Here is a tiny trained network, its code and every weight. The questions are about switching its units off for an input and a target symbol, where a switched-off unit gives its printed mean instead of its output.

import numpy as np


def w(rows, s, z=0):
    codes = np.array(rows[::2]) - 128.0
    scale = np.full(codes.shape[1], s)
    scale[-1] = z or s
    return codes * scale


def f(y):
    return y / 2 * (1 + np.tanh(0.7978845608 * (y + 0.044715 * y**3)))


def softmax(a):
    e = np.exp(a - a.max(-1, keepdims=True))
    return e / e.sum(-1, keepdims=True)


def log_softmax(a):
    a = a - a.max(-1, keepdims=True)
    return a - np.log(np.exp(a).sum(-1, keepdims=True))


def net(x, mask):
    ids = ['αδεζηλμπφ'.index(c) for c in x.split()]
    T = len(ids)
    res = E[ids] + P[:T]
    r = res
    for j in range(3):
        rows = slice(3 * j, 3 * j + 3)
        q, k, v = (r @ M[0][rows].T for M in (Q, K, V))
        z = softmax(np.where(np.tri(T) > 0, q @ k.T / 3**0.5, -1e9)) @ v
        o = O[0][rows]
        res = res + np.where(mask[j], z, o[:, -1]) @ o[:, :-1]
    y = f(res @ A[0][:, :-1].T + A[0][:, -1])
    res = res + np.where(mask[3:7], y, B[0][:, -1]) @ B[0][:, :-1]
    return log_softmax(res[-1] @ U[:, :-1].T + U[:, -1])


Q, K, V, O, A, B = {}, {}, {}, {}, {}, {}
E = w([
[176,11,30,41],'α',
[108,236,101,180],'δ',
[163,182,39,87],'ε',
[185,139,138,222],'ζ',
[100,190,195,36],'η',
[95,178,18,202],'λ',
[77,52,85,166],'μ',
[150,146,190,101],'π',
[190,181,100,82],'φ',
],0.011)
P = w([
[192,245,80,132],'0',
[100,122,107,155],'1',
[107,119,114,157],'2',
[115,117,114,158],'3',
[114,114,120,162],'4',
[120,111,125,157],'5',
[120,113,128,158],'6',
[124,109,127,164],'7',
[126,108,130,155],'8',
[127,106,133,164],'9',
[126,107,138,167],'10',
[134,110,138,162],'11',
],0.012)
Q[0] = w([
[164,251,147,182],'H0',
[112,61,73,148],'H0',
[151,77,97,105],'H0',
[192,120,83,150],'H1',
[102,162,188,83],'H1',
[141,125,51,104],'H1',
[113,121,75,4],'H2',
[92,126,172,98],'H2',
[135,141,144,154],'H2',
],0.025)
K[0] = w([
[196,246,78,38],'H0',
[37,87,199,125],'H0',
[82,137,124,166],'H0',
[179,131,95,159],'H1',
[56,92,179,119],'H1',
[191,116,55,107],'H1',
[174,167,96,4],'H2',
[148,156,208,128],'H2',
[116,136,145,164],'H2',
],0.023)
V[0] = w([
[148,53,168,190],'H0',
[254,110,147,114],'H0',
[142,85,152,55],'H0',
[18,144,91,83],'H1',
[131,203,123,102],'H1',
[68,143,110,211],'H1',
[156,123,40,134],'H2',
[93,135,173,100],'H2',
[144,78,141,135],'H2',
],0.0099)
O[0] = w([
[20,75,124,210,2],'H0',
[165,81,154,98,200],'H0',
[69,40,50,75,42],'H0',
[41,116,27,64,57],'H1',
[17,95,178,117,230],'H1',
[100,216,154,219,130],'H1',
[253,129,116,109,212],'H2',
[66,146,150,128,63],'H2',
[167,182,142,169,111],'H2',
],0.0072,0.0057)
A[0] = w([
[148,226,44,6,5],'N0',
[189,233,117,66,110],'N1',
[198,95,22,182,241],'N2',
[46,114,243,2,21],'N3',
],0.008,0.0018)
B[0] = w([
[139,123,58,78,203],'N0',
[25,80,157,100,255],'N1',
[121,141,86,222,220],'N2',
[245,162,106,176,174],'N3',
],0.012,0.008)
U = w([
[171,49,103,129,167],'α',
[180,100,186,156,99],'δ',
[194,128,122,110,136],'ε',
[139,2,194,65,67],'ζ',
[123,204,48,162,49],'η',
[117,24,159,63,87],'λ',
[48,86,140,127,95],'μ',
[63,197,121,112,95],'π',
[107,108,99,99,255],'φ',
],0.0079,0.0082)

Each question gives the input, a string of symbols that net reads in full, and the target symbol t.
The units are the heads (3 rows each of Q, K, V and O) and the neurons (one row each of A and B). Each row of codes is followed by its name. A weight is (code - 128) times the scale printed after its matrix; where a second scale follows, it is the last column's (O, A, B and U).
mask holds one flag per unit, heads first, then neurons. A switched-off unit (its flag False) gives its mean, the last column of its rows in O or B, instead of its output. The means were averaged over made-up inputs and are rounded, as every weight is.
A unit's drop is (log p(t) with every unit on - log p(t) with that unit switched off) / (log p(t) with every unit on - log p(t) with every unit switched off).
The circuit of an input: a set's keep is (log p(t) with only the set's units on - log p(t) with every unit switched off) / (log p(t) with every unit on - log p(t) with every unit switched off). Starting from all 7 units, units are removed one at a time, each time the one whose removal leaves the highest keep (on an exact tie, the one counted first), for as long as the keep stays at least 0.8.
circuit, biggest first: the units of the circuit, biggest drop first
top k neurons: the k neurons with the biggest drops, biggest first
heads that matter: for each layer, one digit per head in row order, 1 if its drop is at least 0.15 and else 0, layers parted by /
drop when u is switched off: that unit's drop, to one decimal
input μ μ α λ, target η: circuit, biggest first -> (N2, H1, N1)
input λ λ μ, target μ: circuit, biggest first -> (H0)
input ε α ε ζ λ φ, target λ: heads that matter -> 100
input ε ζ α φ ζ α φ ζ δ π, target ζ: heads that matter -> 100
input ζ ζ η η α η, target ε: top 3 neurons -> (N3, N1, N2)
input λ ζ δ λ η α η δ η δ, target π: circuit, biggest first -> (H0, H1, N1)
input λ λ μ α ζ λ φ η δ, target π: circuit, biggest first -> (H0, N1, H1)
input π φ λ φ η α ζ ζ η, target ε: heads that matter -> 001
input φ λ η α μ π ζ λ λ α π, target ζ: heads that matter -> 100
input μ η λ ζ δ λ μ η ζ α η λ, target η: circuit, biggest first -> (N2, H1, H0)
input δ δ μ, target μ: circuit, biggest first -> (H0, H1)
input ζ ζ ζ ζ μ ζ η δ ζ, target δ: drop when H2 is switched off -> 0.0
input ζ α φ ζ α ε λ α, target δ: drop when H1 is switched off -> 0.4
input φ ζ η η μ ζ φ, target ζ: drop when H0 is switched off -> 0.3
